Below is a small trained network, with its code and all its weights. Each question gives an input and a class and asks what happens when units are switched off, that is, made to give their printed mean instead of their output.

import numpy as np


def w(rows, s, z=0):
    codes = np.array(rows[::2]) - 128.0
    scale = np.full(codes.shape[1], s)
    scale[-1] = z or s
    return codes * scale


def f(y):
    return np.maximum(y, 0)


def log_softmax(a):
    a = a - a.max(-1, keepdims=True)
    return a - np.log(np.exp(a).sum(-1, keepdims=True))


def net(x, mask):
    res = np.array(x, float).reshape(1, 2) / 4 @ E
    y = f(res @ A[0][:, :-1].T + A[0][:, -1])
    res = res + np.where(mask, y, B[0][:, -1]) @ B[0][:, :-1]
    return log_softmax(res[-1] @ U[:, :-1].T + U[:, -1])


A, B = {}, {}
E = w([
[163,50,171,32,180,154,156,152,45,135],'x0',
[248,114,99,203,127,145,116,209,124,39],'x1',
],0.012)
A[0] = w([
[107,177,105,193,107,48,89,115,190,128,142],'N1',
[160,237,74,165,103,122,168,143,162,123,135],'N2',
[120,99,142,104,171,121,164,169,93,131,173],'N3',
[99,197,58,165,62,135,73,139,142,148,91],'N4',
[110,168,98,141,82,115,91,119,181,91,92],'N5',
[126,87,99,166,120,147,122,127,117,144,252],'N6',
[99,110,128,176,78,126,62,112,183,139,96],'N7',
[119,109,116,155,148,104,112,113,108,206,202],'N8',
[132,184,129,174,95,90,96,97,137,126,88],'N9',
[173,126,124,141,105,168,81,176,173,76,115],'N10',
[22,142,110,59,133,166,100,32,155,202,60],'N11',
[88,196,190,90,122,115,134,99,100,176,156],'N12',
[133,44,229,88,174,144,154,143,129,88,71],'N13',
[77,169,74,207,110,177,121,97,104,117,205],'N14',
[185,126,92,189,122,160,113,178,59,4,161],'N15',
[70,141,162,118,140,101,170,33,106,159,113],'N16',
[133,92,156,72,185,120,121,146,26,120,175],'N17',
[194,38,185,49,157,207,156,138,48,146,109],'N18',
[102,165,118,168,108,109,97,103,144,96,89],'N19',
[180,140,87,136,140,138,103,219,142,55,75],'N20',
[204,108,99,157,144,158,119,153,165,59,78],'N21',
],0.011,0.014)
B[0] = w([
[167,186,87,120,139,103,134,109,129,149,201],'N1',
[139,145,74,120,120,94,172,120,155,173,186],'N2',
[116,159,42,123,86,51,78,186,170,142,185],'N3',
[182,145,111,81,149,97,102,86,154,182,174],'N4',
[154,130,132,43,152,109,114,65,126,186,164],'N5',
[23,175,10,235,10,137,108,244,139,63,217],'N6',
[181,139,108,86,133,79,119,102,140,152,160],'N7',
[84,112,70,158,96,138,168,146,77,83,180],'N8',
[133,129,153,52,156,91,102,102,174,202,158],'N9',
[74,88,176,115,147,168,153,78,128,150,185],'N10',
[178,51,219,112,112,148,162,69,72,153,203],'N11',
[104,75,127,177,95,163,147,95,117,116,191],'N12',
[225,159,121,31,154,89,85,81,162,202,172],'N13',
[115,192,39,115,113,98,129,165,157,110,202],'N14',
[107,86,147,183,113,161,184,72,75,131,251],'N15',
[129,66,122,163,108,138,173,54,98,163,185],'N16',
[141,176,65,124,139,120,118,147,137,150,215],'N17',
[158,177,71,85,181,124,126,117,171,190,227],'N18',
[152,146,182,80,156,69,112,126,131,184,155],'N19',
[190,56,176,123,139,159,147,46,66,152,195],'N20',
[130,69,178,146,144,102,146,39,142,136,191],'N21',
],0.011,0.02)
U = w([
[186,183,93,57,147,98,115,111,156,162,88],'0',
[141,2,167,145,114,161,211,79,82,131,95],'1',
[38,178,53,191,71,139,155,174,126,89,253],'2',
[140,108,164,124,123,119,115,123,131,77,93],'3',
[116,154,161,122,126,161,90,120,147,117,99],'4',
[146,128,172,107,134,131,91,155,133,111,100],'5',
],0.016,0.0065)

Each question gives the input, the list of numbers given to net, and the class t.
The units are the neurons (one row each of A and B). Each row of codes is followed by its name. A weight is (code - 128) times the scale printed after its matrix; where a second scale follows, it is the last column's (A, B and U).
mask holds one flag per neuron, in row order. A switched-off neuron (its flag False) gives its mean, the last column of its row in B, instead of its output. The means were averaged over made-up inputs and are rounded, as every weight is.
A unit's drop is (log p(t) with every unit on - log p(t) with that unit switched off) / (log p(t) with every unit on - log p(t) with every unit switched off).
unit that matters most: the unit with the biggest drop
top k neurons: the k neurons with the biggest drops, biggest first
drop when u is switched off: that unit's drop, to one decimal
input [-4,6], class 1: unit that matters most	N15
input [-5,-6], class 1: top 4 neurons	N11, N16, N12, N18
input [-3,3], class 2: top 4 neurons	N11, N18, N13, N6
input [-1,-3], class 2: top 2 neurons	N20, N15
input [2,-3], class 2: top 2 neurons	N20, N15
input [-6,8], class 1: top 2 neurons	N15, N20
input [4,2], class 0: top 3 neurons	N18, N13, N12
input [5,-5], class 0: top 2 neurons	N15, N18
input [-6,-8], class 1: top 2 neurons	N11, N16
input [6,5], class 0: drop when N18 is switched off	0.8
input [-3,0], class 2: drop when N13 is switched off	0.5
input [7,-6], class 0: drop when N18 is switched off	1.2
